Below are the code and all the weights of a small trained network. Each question names an input and a class and asks about switching units off, where a switched-off unit gives its printed mean instead of its output.

import numpy as np


def w(rows, s, z=0):
    codes = np.array(rows[::2]) - 128.0
    scale = np.full(codes.shape[1], s)
    scale[-1] = z or s
    return codes * scale


def f(y):
    return np.maximum(y, 0)


def log_softmax(a):
    a = a - a.max(-1, keepdims=True)
    return a - np.log(np.exp(a).sum(-1, keepdims=True))


def net(x, mask):
    res = np.array(x, float).reshape(1, 6) / 4 @ E
    y = f(res @ A[0][:, :-1].T + A[0][:, -1])
    res = res + np.where(mask, y, B[0][:, -1]) @ B[0][:, :-1]
    return log_softmax(res[-1] @ U[:, :-1].T + U[:, -1])


A, B = {}, {}
E = w([
[128,134,203,104,112,1],'x0',
[110,147,149,251,106,166],'x1',
[73,77,115,89,95,116],'x2',
[176,74,111,109,71,134],'x3',
[152,145,145,171,103,88],'x4',
[156,128,48,195,118,73],'x5',
],0.0097)
A[0] = w([
[91,146,72,157,80,87,178],'N0',
[157,155,109,143,162,116,76],'N1',
[196,89,100,78,121,79,177],'N2',
[133,128,137,181,89,159,231],'N3',
[69,108,128,150,157,208,52],'N4',
[170,73,125,125,121,121,161],'N5',
[107,103,119,110,115,52,166],'N6',
[120,187,224,82,117,163,225],'N7',
[12,91,163,209,84,128,243],'N8',
[94,133,183,58,172,136,254],'N9',
[154,92,113,91,45,95,128],'N10',
[60,150,142,165,103,118,255],'N11',
[93,176,128,133,107,57,114],'N12',
[145,141,85,204,185,132,252],'N13',
],0.011,0.0026)
B[0] = w([
[136,79,165,94,190,82,201],'N0',
[135,255,62,107,125,130,160],'N1',
[112,193,135,161,64,144,215],'N2',
[170,167,241,211,132,30,226],'N3',
[174,119,181,162,164,120,219],'N4',
[196,202,164,147,96,211,172],'N5',
[145,118,181,123,200,69,205],'N6',
[32,42,43,203,195,31,243],'N7',
[132,82,194,92,149,97,254],'N8',
[79,121,62,146,127,117,250],'N9',
[139,190,135,122,93,92,203],'N10',
[152,115,153,106,145,42,209],'N11',
[93,115,121,115,101,118,194],'N12',
[120,103,119,198,125,111,254],'N13',
],0.007,0.0078)
U = w([
[77,188,53,191,98,161,176],'0',
[1,70,124,114,164,77,177],'1',
[201,173,194,153,90,123,103],'2',
[111,141,66,55,62,222,1],'3',
],0.0093,0.0029)

Each question gives the input, the list of numbers given to net, and the class t.
The units are the neurons (one row each of A and B). Each row of codes is followed by its name. A weight is (code - 128) times the scale printed after its matrix; where a second scale follows, it is the last column's (A, B and U).
mask holds one flag per neuron, in row order. A switched-off neuron (its flag False) gives its mean, the last column of its row in B, instead of its output. The means were averaged over made-up inputs and are rounded, as every weight is.
A unit's drop is (log p(t) with every unit on - log p(t) with that unit switched off) / (log p(t) with every unit on - log p(t) with every unit switched off).
The circuit of an input: a set's keep is (log p(t) with only the set's units on - log p(t) with every unit switched off) / (log p(t) with every unit on - log p(t) with every unit switched off). Starting from the 12 units with the biggest drops (on a tie, the unit counted first), units are removed one at a time, each time the one whose removal leaves the highest keep (on an exact tie, the one counted first), for as long as the keep stays at least 0.8.
units of the circuit, in order: the units of the circuit, biggest drop first
unit that matters most: the unit with the biggest drop
top k neurons: the k neurons with the biggest drops, biggest first
drop when u is switched off: that unit's drop, to one decimal
input [-5,-5,6,0,-2,-4], class 3: unit that matters most	N3
input [-1,-1,-4,-4,-8,-1], class 0: top 3 neurons	N8; N0; N6
input [-5,-3,-4,7,-7,4], class 3: units of the circuit, in order	N7; N3
input [-8,1,-2,8,-4,-1], class 2: units of the circuit, in order	N4; N7
input [-8,-5,-2,4,-3,1], class 3: units of the circuit, in order	N3; N7
input [-8,7,4,-1,2,-6], class 2: units of the circuit, in order	N4; N3
input [-6,-6,-8,0,-6,0], class 3: units of the circuit, in order	N3; N7
input [7,3,-8,-6,0,2], class 1: units of the circuit, in order	N7; N12
input [-5,-7,-6,5,4,-8], class 0: top 2 neurons	N7; N8
input [-4,6,1,2,-8,6], class 2: top 2 neurons	N7; N3
input [-5,1,3,-4,0,0], class 2: top 3 neurons	N7; N4; N9
input [-7,-6,2,-5,5,4], class 0: top 2 neurons	N8; N7
input [-1,-2,-5,6,7,-8], class 0: drop when N7 is switched off	0.2
input [1,-8,-3,2,2,5], class 2: drop when N9 is switched off	0.1
input [-3,-3,-1,1,-4,-1], class 3: drop when N7 is switched off	0.2
input [-5,6,-5,-3,3,2], class 2: top neuron	N3
